Below are the code and all the weights of a small trained network. Each question names an input and a class and asks about switching units off, where a switched-off unit gives its printed mean instead of its output.

import numpy as np


def w(rows, s, z=0):
    codes = np.array(rows[::2]) - 128.0
    scale = np.full(codes.shape[1], s)
    scale[-1] = z or s
    return codes * scale


def f(y):
    return y / 2 * (1 + np.tanh(0.7978845608 * (y + 0.044715 * y**3)))


def log_softmax(a):
    a = a - a.max(-1, keepdims=True)
    return a - np.log(np.exp(a).sum(-1, keepdims=True))


def net(x, mask):
    res = np.array(x, float).reshape(1, 4) / 4 @ E
    y = f(res @ A[0][:, :-1].T + A[0][:, -1])
    res = res + np.where(mask, y, B[0][:, -1]) @ B[0][:, :-1]
    return log_softmax(res[-1] @ U[:, :-1].T + U[:, -1])


A, B = {}, {}
E = w([
[115,215,93,112,109,71,90,140],'x0',
[63,71,124,23,93,90,111,154],'x1',
[218,123,50,183,37,141,174,195],'x2',
[219,148,106,8,140,147,160,91],'x3',
],0.015)
A[0] = w([
[162,152,113,71,182,132,162,98,11],'n0',
[70,120,109,57,122,115,146,149,105],'n1',
[132,162,98,163,134,184,157,146,148],'n2',
[70,159,207,92,245,123,87,73,19],'n3',
[81,80,114,52,86,112,73,90,90],'n4',
[101,246,108,102,121,89,98,122,60],'n5',
[106,127,187,177,149,109,91,178,38],'n6',
[193,201,159,158,178,150,91,62,112],'n7',
[166,148,85,73,145,142,164,123,62],'n8',
[109,38,162,129,139,222,177,87,33],'n9',
[161,165,129,78,172,119,156,79,95],'n10',
[139,111,133,118,138,167,151,126,52],'n11',
[135,76,111,100,87,93,139,176,99],'n12',
[127,161,98,156,186,139,138,88,1],'n13',
],0.013,0.0051)
B[0] = w([
[45,54,97,76,104,101,130,125,173],'n0',
[160,60,194,134,113,137,157,82,182],'n1',
[110,142,206,136,138,142,191,147,168],'n2',
[178,209,106,131,68,89,216,228,253],'n3',
[116,144,207,138,143,154,129,70,197],'n4',
[167,207,83,105,67,186,22,79,189],'n5',
[2,26,72,56,150,118,101,128,172],'n6',
[123,126,200,147,170,118,160,54,196],'n7',
[84,67,90,95,130,128,123,189,178],'n8',
[179,221,60,103,101,210,18,83,188],'n9',
[71,83,66,136,179,106,117,149,182],'n10',
[80,180,87,71,117,183,110,155,141],'n11',
[143,158,224,188,104,106,173,123,174],'n12',
[79,109,153,197,86,180,188,61,151],'n13',
],0.0094,0.024)
U = w([
[183,149,128,142,111,113,185,234,133],'0',
[160,165,95,129,127,170,4,95,97],'1',
[121,110,204,138,165,131,154,76,85],'2',
[44,64,88,124,158,114,93,176,103],'3',
[151,137,155,133,186,102,108,167,247],'4',
],0.014)

Each question gives the input, the list of numbers given to net, and the class t.
The units are the neurons (one row each of A and B). Each row of codes is followed by its name. A weight is (code - 128) times the scale printed after its matrix; where a second scale follows, it is the last column's (A, B and U).
mask holds one flag per neuron, in row order. A switched-off neuron (its flag False) gives its mean, the last column of its row in B, instead of its output. The means were averaged over made-up inputs and are rounded, as every weight is.
A unit's drop is (log p(t) with every unit on - log p(t) with that unit switched off) / (log p(t) with every unit on - log p(t) with every unit switched off).
The circuit of an input: a set's keep is (log p(t) with only the set's units on - log p(t) with every unit switched off) / (log p(t) with every unit on - log p(t) with every unit switched off). Starting from the 12 units with the biggest drops (on a tie, the unit counted first), units are removed one at a time, each time the one whose removal leaves the highest keep (on an exact tie, the one counted first), for as long as the keep stays at least 0.8.
units of the circuit, in order: the units of the circuit, biggest drop first
k most important neurons: the k neurons with the biggest drops, biggest first
drop when u is switched off: that unit's drop, to one decimal
input [7,8,-4,0], class 2: units of the circuit, in order : (n4)
input [-4,6,2,6], class 2: 2 most important neurons : (n12, n4)
input [2,1,1,0], class 4: 3 most important neurons : (n3, n9, n5)
input [-6,8,1,-7], class 2: 2 most important neurons : (n12, n5)
input [5,5,3,-5], class 1: 4 most important neurons : (n3, n7, n5, n2)
input [8,8,-4,1], class 1: 4 most important neurons : (n5, n7, n2, n13)
input [7,-6,-3,-8], class 3: 3 most important neurons : (n6, n9, n4)
input [-4,0,-4,-7], class 3: 2 most important neurons : (n6, n5)
input [3,5,-5,-2], class 0: 2 most important neurons : (n3, n7)
input [5,-6,-5,8], class 3: 2 most important neurons : (n10, n0)
input [-1,1,-1,0], class 4: 4 most important neurons : (n3, n5, n9, n7)
input [-8,-3,-8,-8], class 0: 2 most important neurons : (n3, n5)
input [-6,-7,5,-3], class 2: 3 most important neurons : (n3, n2, n5)
input [6,1,1,-6], class 1: units of the circuit, in order : (n5)
input [7,3,2,8], class 3: 2 most important neurons : (n8, n0)
input [-5,1,1,2], class 1: drop when n3 is switched off : 0.3
input [3,3,-6,-4], class 0: drop when n3 is switched off : 1.5
input [1,7,4,4], class 2: drop when n6 is switched off : 0.0
